[[  0  -2   4   0   2  -3   1   3]
 [  0   3  -7  -1   9   4  -2  -2]
 [  0   5  12  -1  -2   6  -6 -15]
 [  0  -1  33   0   7  -3  -5 -15]
 [  0   0 -14   0  -9   1   3  10]
 [  0  -4   8   0  12  -5   1   2]
 [  0   4   4   0  -7   4  -3  -7]
 [ -1   1  15  -1  16   1  -5 -12]
 [  0  -1   7   0   2  -1   0  -1]
 [  0   5  23   0 -18   4  -5 -16]]
|
[[  0   4   2   1]
 [  0  -7   9  -2]
 [  0  12  -2  -6]
 [  0  33   7  -5]
 [  0 -14  -9   3]
 [  0   8  12   1]
 [  0   4  -7  -3]
 [ -1  15  16  -5]
 [  0   7   2   0]
 [  0  23 -18  -5]]

[[-13  12   4  15  15]
 [ 21   2  -4  -7   1]
 [-16  17  -8 -18  27]
 [  0  10   6  25  11]
 [  3   3 -10 -27   7]
 [ 17   1 -12 -35   5]
 [ -5   1  10  31  -2]
 [-17   7   3  11  10]
 [ -8   9  10  35   9]]
|
[[-13   4  15]
 [ 21  -4   1]
 [-16  -8  27]
 [  0   6  11]
 [  3 -10   7]
 [ 17 -12   5]
 [ -5  10  -2]
 [-17   3  10]
 [ -8  10   9]]

[[ -4 -18]
 [ 29  -5]
 [ -1  -6]
 [ 11  -3]
 [ 12  14]]
|
[[-4]
 [29]
 [-1]
 [11]
 [12]]

[[-10  29  17 -30  25  -1 -34]
 [-16   7   9  24  -8  -1  -7]
 [ -9   3   8  19 -11  -1  26]
 [ 38 -16  -9 -11 -11  -2  17]
 [  8  12   9 -26  11  -1   8]
 [ 22 -15  -6  10 -18  -2  17]
 [  9  -2   3  -4  -6  -1  25]
 [ -5   0   4  21 -10  -2  -9]
 [  6   3   5  -6  -1  -1  11]
 [ -2  14   9  -4   7  -2 -34]]
|
[[-10  17  25 -34]
 [-16   9  -8  -7]
 [ -9   8 -11  26]
 [ 38  -9 -11  17]
 [  8   9  11   8]
 [ 22  -6 -18  17]
 [  9   3  -6  25]
 [ -5   4 -10  -9]
 [  6   5  -1  11]
 [ -2   9   7 -34]]

[[ 25   9   5 -17 -13  28 -24 -18]
 [  1   2   5  -1   6  -3  -6  -4]
 [  1  -7  -4   2  -4   1  -4   0]
 [ -7 -14  22 -31  -7 -37  13  19]
 [  3  -2   0   2   3   0  -2  -1]
 [  1 -13  -9 -19  -2  -7   7   4]
 [ -1   2   2   0   1  -1  -1   0]]
|
[[ 25   5 -13 -24]
 [  1   5   6  -6]
 [  1  -4  -4  -4]
 [ -7  22  -7  13]
 [  3   0   3  -2]
 [  1  -9  -2   7]
 [ -1   2   1  -1]]

[[  6 -10   2   9]
 [-10 -31  15  24]
 [-14  14   4  -2]
 [ 10 -16  -1   5]
 [-15  -2   5   4]
 [-29  -2  15  12]]
|
[[  6   2]
 [-10  15]
 [-14   4]
 [ 10  -1]
 [-15   5]
 [-29  15]]
